Here is a tiny trained network, its code and every weight. The questions are about switching its units off for an input and a class, where a switched-off unit gives its printed mean instead of its output.

import numpy as np


def w(rows, s, z=0):
    codes = np.array(rows[::2]) - 128.0
    scale = np.full(codes.shape[1], s)
    scale[-1] = z or s
    return codes * scale


def norm(h):
    return h / np.sqrt((h * h).mean(-1, keepdims=True) + 1e-5)


def f(y):
    return np.maximum(y, 0)


def log_softmax(a):
    a = a - a.max(-1, keepdims=True)
    return a - np.log(np.exp(a).sum(-1, keepdims=True))


def net(x, mask):
    res = np.array(x, float).reshape(1, 6) / 4 @ E
    u = 0
    for l in range(3):
        y = f(norm(res) @ A[l][:, :-1].T + A[l][:, -1])
        res = res + np.where(mask[u : u + 8], y, B[l][:, -1]) @ B[l][:, :-1]
        u += 8
    return log_softmax(norm(res)[-1] @ U[:, :-1].T + U[:, -1])


A, B = {}, {}
E = w([
[144,56,48,211,20,157],'x0',
[181,116,181,64,159,129],'x1',
[174,199,24,51,127,50],'x2',
[61,120,159,118,157,116],'x3',
[166,234,117,34,164,254],'x4',
[174,18,62,58,36,236],'x5',
],0.0065)
A[0] = w([
[151,156,106,11,112,167,192],'0.n0',
[32,115,178,155,195,48,190],'0.n1',
[152,87,212,64,207,85,251],'0.n2',
[86,125,231,165,99,212,36],'0.n3',
[174,150,113,55,117,90,113],'0.n4',
[101,162,95,69,101,90,150],'0.n5',
[192,74,110,255,150,77,154],'0.n6',
[136,110,224,215,139,192,75],'0.n7',
],0.0064,0.0013)
B[0] = w([
[77,36,143,226,18,160,249],'0.n0',
[67,122,23,156,115,163,254],'0.n1',
[68,170,47,145,111,168,246],'0.n2',
[129,201,247,156,93,106,200],'0.n3',
[179,129,202,28,159,129,202],'0.n4',
[54,117,254,225,45,134,188],'0.n5',
[101,147,178,208,151,230,231],'0.n6',
[161,138,160,30,73,58,206],'0.n7',
],0.0072,0.0044)
A[1] = w([
[89,34,109,202,141,241,192],'1.n0',
[98,193,63,131,191,69,161],'1.n1',
[145,81,135,184,62,149,154],'1.n2',
[65,74,49,190,37,69,174],'1.n3',
[207,147,102,95,71,32,229],'1.n4',
[141,100,159,83,44,123,81],'1.n5',
[3,56,121,131,203,57,250],'1.n6',
[171,123,209,50,151,231,149],'1.n7',
],0.0073,0.0021)
B[1] = w([
[141,162,66,176,192,154,251],'1.n0',
[28,94,127,103,136,173,185],'1.n1',
[155,182,90,82,102,84,226],'1.n2',
[146,138,133,160,134,234,255],'1.n3',
[94,136,121,130,55,153,163],'1.n4',
[155,68,100,175,122,140,192],'1.n5',
[146,254,139,96,109,169,212],'1.n6',
[95,225,86,134,148,109,212],'1.n7',
],0.008,0.0069)
A[2] = w([
[53,83,172,29,155,61,250],'2.n0',
[120,139,170,100,45,112,206],'2.n1',
[174,71,103,84,112,189,130],'2.n2',
[107,101,136,128,118,120,70],'2.n3',
[98,135,167,121,103,61,125],'2.n4',
[165,182,76,163,140,136,140],'2.n5',
[132,122,159,115,136,156,51],'2.n6',
[2,161,137,193,150,148,228],'2.n7',
],0.0098,0.0018)
B[2] = w([
[81,160,130,108,93,103,142],'2.n0',
[159,161,116,93,21,72,157],'2.n1',
[89,60,189,105,166,182,166],'2.n2',
[253,97,179,84,113,78,128],'2.n3',
[164,48,86,20,127,142,137],'2.n4',
[150,81,101,84,141,182,191],'2.n5',
[118,1,158,122,122,92,131],'2.n6',
[109,152,97,199,94,182,247],'2.n7',
],0.0077,0.012)
U = w([
[90,149,187,121,22,135,150],'0',
[180,222,68,110,163,155,178],'1',
[165,199,123,128,200,184,147],'2',
[113,165,101,116,93,128,121],'3',
[105,152,122,133,160,134,168],'4',
[72,106,123,77,216,178,98],'5',
[168,112,145,126,223,2,2],'6',
],0.0084,0.0026)

Each question gives the input, the list of numbers given to net, and the class t.
The units are the neurons (one row each of A and B). Each row of codes is followed by its name. A weight is (code - 128) times the scale printed after its matrix; where a second scale follows, it is the last column's (A, B and U).
mask holds one flag per neuron, layer by layer. A switched-off neuron (its flag False) gives its mean, the last column of its row in B, instead of its output. The means were averaged over made-up inputs and are rounded, as every weight is.
A unit's drop is (log p(t) with every unit on - log p(t) with that unit switched off) / (log p(t) with every unit on - log p(t) with every unit switched off).
The circuit of an input: a set's keep is (log p(t) with only the set's units on - log p(t) with every unit switched off) / (log p(t) with every unit on - log p(t) with every unit switched off). Starting from the 12 units with the biggest drops (on a tie, the unit counted first), units are removed one at a time, each time the one whose removal leaves the highest keep (on an exact tie, the one counted first), for as long as the keep stays at least 0.8.
circuit, biggest first: the units of the circuit, biggest drop first
most important unit: the unit with the biggest drop
k most important neurons: the k neurons with the biggest drops, biggest first
k most important neurons of layer l: the k neurons of layer l with the biggest drops, biggest first
drop of u: that unit's drop, to one decimal
input [-5,0,-4,8,-6,8], class 1: circuit, biggest first	(1.n6; 1.n0; 0.n0)
input [-3,4,8,8,7,-3], class 0: circuit, biggest first	(1.n0; 0.n0; 0.n5)
input [1,-4,7,-2,7,3], class 0: circuit, biggest first	(0.n0; 0.n5)
input [-3,7,-5,7,-5,1], class 1: 3 most important neurons	(0.n1; 0.n2; 1.n6)
input [4,5,8,-6,8,-7], class 0: 4 most important neurons	(1.n0; 1.n4; 0.n0; 0.n5)
input [0,2,-6,2,3,-1], class 0: 2 most important neurons of layer 0	(0.n7; 0.n3)
input [-6,-3,-4,5,-8,6], class 2: 2 most important neurons	(1.n0; 1.n6)
input [2,3,-8,-5,4,-5], class 0: most important unit	0.n7
input [-3,-3,1,-4,-6,6], class 2: 2 most important neurons of layer 1	(1.n0; 1.n3)
input [-1,2,8,0,7,2], class 0: 3 most important neurons	(0.n0; 1.n0; 0.n5)
input [6,-5,-2,0,-7,-4], class 2: 2 most important neurons of layer 0	(0.n6; 0.n0)
input [-1,6,-7,-3,4,-1], class 0: 2 most important neurons	(0.n7; 0.n3)
input [-8,3,8,7,-5,8], class 0: drop of 0.n0	0.2
input [-5,5,6,1,-2,2], class 0: drop of 1.n0	0.2
input [-2,-2,-2,-1,-7,0], class 2: drop of 0.n6	0.1
